Below are the code and all the weights of a small trained network. Each question names an input and a class and asks about switching units off, where a switched-off unit gives its printed mean instead of its output.

import numpy as np


def w(rows, s, z=0):
    codes = np.array(rows[::2]) - 128.0
    scale = np.full(codes.shape[1], s)
    scale[-1] = z or s
    return codes * scale


def norm(h):
    return h / np.sqrt((h * h).mean(-1, keepdims=True) + 1e-5)


def f(y):
    return np.maximum(y, 0)


def log_softmax(a):
    a = a - a.max(-1, keepdims=True)
    return a - np.log(np.exp(a).sum(-1, keepdims=True))


def net(x, mask):
    res = np.array(x, float).reshape(1, 6) / 4 @ E
    u = 0
    for l in range(2):
        y = f(norm(res) @ A[l][:, :-1].T + A[l][:, -1])
        res = res + np.where(mask[u : u + 7], y, B[l][:, -1]) @ B[l][:, :-1]
        u += 7
    return log_softmax(norm(res)[-1] @ U[:, :-1].T + U[:, -1])


A, B = {}, {}
E = w([
[114,78,141,247,226,169,121,106,187,4],'x0',
[167,49,14,117,108,69,219,230,82,88],'x1',
[127,122,130,128,123,126,125,123,127,125],'x2',
[121,141,114,129,141,121,137,126,139,140],'x3',
[130,138,138,123,135,127,129,138,123,123],'x4',
[55,126,184,151,163,172,220,110,1,179],'x5',
],0.0096)
A[0] = w([
[141,118,159,174,224,175,110,36,165,72,55],'0.n1',
[114,107,181,255,132,108,182,165,192,100,123],'0.n2',
[89,59,79,152,140,139,150,168,70,168,1],'0.n3',
[128,169,155,121,134,174,60,86,137,207,119],'0.n4',
[196,78,70,69,113,73,123,200,186,66,123],'0.n5',
[158,144,123,98,113,145,30,141,221,112,104],'0.n6',
[168,200,155,83,130,98,76,96,144,198,34],'0.n7',
],0.0082,0.004)
B[0] = w([
[76,193,120,112,48,133,86,237,134,203,217],'0.n1',
[148,71,49,131,195,135,65,75,82,119,205],'0.n2',
[224,169,217,67,182,92,100,189,69,140,177],'0.n3',
[254,64,209,174,138,169,208,20,154,81,212],'0.n4',
[55,181,43,112,57,190,138,96,156,70,254],'0.n5',
[196,80,156,120,171,14,151,118,142,150,219],'0.n6',
[200,47,119,141,137,151,95,45,192,76,195],'0.n7',
],0.0086,0.0084)
A[1] = w([
[139,2,44,139,235,114,167,130,114,51,129],'1.n1',
[148,115,187,121,105,24,11,139,228,145,99],'1.n2',
[27,153,202,163,97,242,120,48,107,216,122],'1.n3',
[95,141,184,163,149,181,67,91,237,211,119],'1.n4',
[129,248,132,79,75,100,200,156,111,136,130],'1.n5',
[133,144,245,131,126,100,171,55,131,143,2],'1.n6',
[114,172,239,196,202,168,46,87,160,188,107],'1.n7',
],0.0081,0.0047)
B[1] = w([
[173,121,195,180,218,147,108,95,138,125,243],'1.n1',
[117,201,229,212,121,75,84,180,58,225,228],'1.n2',
[95,98,53,9,143,215,83,127,169,81,247],'1.n3',
[92,199,123,129,147,4,121,183,1,145,230],'1.n4',
[84,101,170,140,73,71,162,115,130,167,200],'1.n5',
[80,105,114,127,178,140,203,53,217,12,203],'1.n6',
[94,112,63,125,64,187,150,214,147,179,255],'1.n7',
],0.0094,0.007)
U = w([
[219,141,187,134,107,81,91,42,196,159,191],'0',
[92,88,156,52,128,195,211,45,181,111,22],'1',
[137,143,35,83,9,69,170,154,205,135,126],'2',
[130,108,161,73,122,51,204,164,13,176,199],'3',
[94,209,159,195,128,63,61,195,128,200,250],'4',
[53,150,71,72,145,216,78,200,127,159,112],'5',
[147,128,16,177,166,113,67,117,182,21,52],'6',
[167,84,145,192,252,159,150,174,63,135,32],'7',
],0.016,0.0011)

Each question gives the input, the list of numbers given to net, and the class t.
The units are the neurons (one row each of A and B). Each row of codes is followed by its name. A weight is (code - 128) times the scale printed after its matrix; where a second scale follows, it is the last column's (A, B and U).
mask holds one flag per neuron, layer by layer. A switched-off neuron (its flag False) gives its mean, the last column of its row in B, instead of its output. The means were averaged over made-up inputs and are rounded, as every weight is.
A unit's drop is (log p(t) with every unit on - log p(t) with that unit switched off) / (log p(t) with every unit on - log p(t) with every unit switched off).
The circuit of an input: a set's keep is (log p(t) with only the set's units on - log p(t) with every unit switched off) / (log p(t) with every unit on - log p(t) with every unit switched off). Starting from the 12 units with the biggest drops (on a tie, the unit counted first), units are removed one at a time, each time the one whose removal leaves the highest keep (on an exact tie, the one counted first), for as long as the keep stays at least 0.8.
circuit, biggest first: the units of the circuit, biggest drop first
most important unit: the unit with the biggest drop
k most important neurons: the k neurons with the biggest drops, biggest first
top k neurons in layer l: the k neurons of layer l with the biggest drops, biggest first
drop when u is switched off: that unit's drop, to one decimal
input [3,-6,-4,8,-5,-2], class 4: most important unit : 0.n1
input [1,8,2,3,-1,6], class 7: 3 most important neurons : 1.n1, 0.n1, 1.n4
input [1,-2,-5,2,2,1], class 5: circuit, biggest first : 0.n1, 1.n3
input [-6,0,-7,0,7,-3], class 0: circuit, biggest first : 0.n7, 1.n7
input [1,0,-7,2,-5,2], class 5: top 2 neurons in layer 1 : 1.n2, 1.n4
input [0,-8,-4,7,7,3], class 1: 3 most important neurons : 0.n4, 1.n6, 0.n7
input [4,0,6,0,-6,3], class 5: 2 most important neurons : 0.n1, 0.n6
input [2,8,7,5,-5,1], class 7: 2 most important neurons : 1.n1, 0.n3
input [-1,0,7,2,-7,-3], class 0: top 3 neurons in layer 0 : 0.n6, 0.n1, 0.n5
input [-1,0,-5,-7,3,-7], class 0: top 4 neurons in layer 1 : 1.n2, 1.n7, 1.n4, 1.n3
input [0,-2,-2,-8,5,5], class 1: top 2 neurons in layer 1 : 1.n6, 1.n2
input [1,-1,-5,3,-6,-3], class 4: 2 most important neurons : 1.n2, 0.n1
input [1,0,-5,-8,4,-1], class 4: 2 most important neurons : 0.n6, 0.n1
input [3,-3,6,8,-8,-8], class 4: circuit, biggest first : 1.n2
input [-6,-3,-6,-3,-6,5], class 1: drop when 1.n7 is switched off : 0.0
input [-4,-7,3,1,7,6], class 1: drop when 0.n4 is switched off : 0.4
input [7,-2,-4,-4,2,6], class 5: drop when 0.n1 is switched off : 0.2
